Below is a small trained network, with its code and all its weights. Each question gives an input and a class and asks what happens when units are switched off, that is, made to give their printed mean instead of their output.

import numpy as np


def w(rows, s, z=0):
    codes = np.array(rows[::2]) - 128.0
    scale = np.full(codes.shape[1], s)
    scale[-1] = z or s
    return codes * scale


def f(y):
    return y / 2 * (1 + np.tanh(0.7978845608 * (y + 0.044715 * y**3)))


def log_softmax(a):
    a = a - a.max(-1, keepdims=True)
    return a - np.log(np.exp(a).sum(-1, keepdims=True))


def net(x, mask):
    res = np.array(x, float).reshape(1, 6) / 4 @ E
    y = f(res @ A[0][:, :-1].T + A[0][:, -1])
    res = res + np.where(mask, y, B[0][:, -1]) @ B[0][:, :-1]
    return log_softmax(res[-1] @ U[:, :-1].T + U[:, -1])


A, B = {}, {}
E = w([
[165,179,7,208,60],'x0',
[127,137,136,122,121],'x1',
[180,225,137,213,254],'x2',
[249,123,78,17,151],'x3',
[122,116,95,130,147],'x4',
[143,113,152,137,121],'x5',
],0.0081)
A[0] = w([
[109,117,99,158,118,154],'neuron 1',
[92,124,77,163,154,101],'neuron 2',
[144,93,127,133,127,115],'neuron 3',
[74,80,94,92,17,151],'neuron 4',
[135,151,143,209,132,133],'neuron 5',
[125,109,102,137,144,108],'neuron 6',
[138,149,155,134,91,103],'neuron 7',
[203,178,97,94,133,180],'neuron 8',
[138,82,98,103,108,110],'neuron 9',
[115,91,105,100,125,129],'neuron 10',
[87,94,109,127,38,2],'neuron 11',
[173,174,153,142,220,152],'neuron 12',
[182,155,62,138,50,149],'neuron 13',
[126,70,145,8,107,154],'neuron 14',
[140,153,166,141,98,144],'neuron 15',
[156,179,150,121,213,19],'neuron 16',
[10,94,156,186,125,155],'neuron 17',
[159,175,146,129,177,114],'neuron 18',
[97,104,140,140,120,99],'neuron 19',
[69,109,204,95,213,148],'neuron 20',
[116,125,100,136,152,104],'neuron 21',
[137,170,110,201,130,97],'neuron 22',
[126,96,132,111,125,106],'neuron 23',
[138,193,124,209,132,125],'neuron 24',
],0.014,0.0093)
B[0] = w([
[128,155,148,127,122,157],'neuron 1',
[115,159,136,124,126,148],'neuron 2',
[135,161,101,133,113,130],'neuron 3',
[244,77,153,155,103,243],'neuron 4',
[65,168,104,108,175,178],'neuron 5',
[130,128,132,116,119,126],'neuron 6',
[136,139,115,123,142,125],'neuron 7',
[195,115,175,156,73,209],'neuron 8',
[127,168,165,135,125,162],'neuron 9',
[99,146,140,161,101,157],'neuron 10',
[121,80,66,64,206,165],'neuron 11',
[139,76,53,90,118,208],'neuron 12',
[185,52,99,137,170,214],'neuron 13',
[7,230,181,142,129,253],'neuron 14',
[130,135,150,101,171,138],'neuron 15',
[209,119,202,172,65,160],'neuron 16',
[244,77,102,136,120,227],'neuron 17',
[176,97,125,143,140,166],'neuron 18',
[163,129,130,93,88,139],'neuron 19',
[229,93,109,144,103,221],'neuron 20',
[128,120,146,130,139,128],'neuron 21',
[31,135,111,85,137,175],'neuron 22',
[107,147,93,175,97,140],'neuron 23',
[41,159,124,87,179,195],'neuron 24',
],0.017,0.014)
U = w([
[234,34,145,135,89,176],'0',
[221,3,48,86,156,177],'1',
[36,186,177,102,175,3],'2',
],0.007,0.0015)

Each question gives the input, the list of numbers given to net, and the class t.
The units are the neurons (one row each of A and B). Each row of codes is followed by its name. A weight is (code - 128) times the scale printed after its matrix; where a second scale follows, it is the last column's (A, B and U).
mask holds one flag per neuron, in row order. A switched-off neuron (its flag False) gives its mean, the last column of its row in B, instead of its output. The means were averaged over made-up inputs and are rounded, as every weight is.
A unit's drop is (log p(t) with every unit on - log p(t) with that unit switched off) / (log p(t) with every unit on - log p(t) with every unit switched off).
The circuit of an input: a set's keep is (log p(t) with only the set's units on - log p(t) with every unit switched off) / (log p(t) with every unit on - log p(t) with every unit switched off). Starting from the 12 units with the biggest drops (on a tie, the unit counted first), units are removed one at a time, each time the one whose removal leaves the highest keep (on an exact tie, the one counted first), for as long as the keep stays at least 0.8.
circuit, biggest first: the units of the circuit, biggest drop first
unit that matters most: the unit with the biggest drop
top k neurons: the k neurons with the biggest drops, biggest first
drop when u is switched off: that unit's drop, to one decimal
input [8,-7,7,0,7,-2], class 2: unit that matters most : neuron 24
input [6,3,6,2,-7,7], class 1: top 2 neurons : (neuron 14; neuron 12)
input [1,1,2,-2,2,-1], class 2: circuit, biggest first : (neuron 4; neuron 20)
input [3,-3,-2,-4,-1,7], class 1: circuit, biggest first : (neuron 14; neuron 8)
input [2,-5,-7,6,7,-2], class 0: top 2 neurons : (neuron 4; neuron 13)
input [0,-1,7,-8,-8,3], class 1: top 4 neurons : (neuron 17; neuron 14; neuron 12; neuron 20)
input [8,8,0,-8,3,-7], class 1: top 3 neurons : (neuron 17; neuron 14; neuron 13)
input [-1,8,-6,1,6,5], class 2: top 4 neurons : (neuron 14; neuron 20; neuron 17; neuron 8)
input [4,0,-8,-6,-4,3], class 1: top 2 neurons : (neuron 11; neuron 8)
input [-1,0,1,-6,0,-8], class 1: top 3 neurons : (neuron 17; neuron 14; neuron 8)
input [1,2,-5,-7,3,-5], class 1: top 3 neurons : (neuron 11; neuron 14; neuron 8)
input [-7,-4,8,7,2,-7], class 0: top 2 neurons : (neuron 16; neuron 8)
input [8,4,-1,-3,-7,-6], class 1: top 2 neurons : (neuron 14; neuron 13)
input [-1,-5,-3,5,-4,0], class 2: circuit, biggest first : (neuron 14)
input [-8,4,-3,7,-4,-6], class 2: drop when neuron 14 is switched off : 0.8
input [7,-7,6,0,-1,-1], class 2: drop when neuron 24 is switched off : 0.5
input [-5,6,-5,2,-4,-3], class 2: drop when neuron 14 is switched off : 1.0
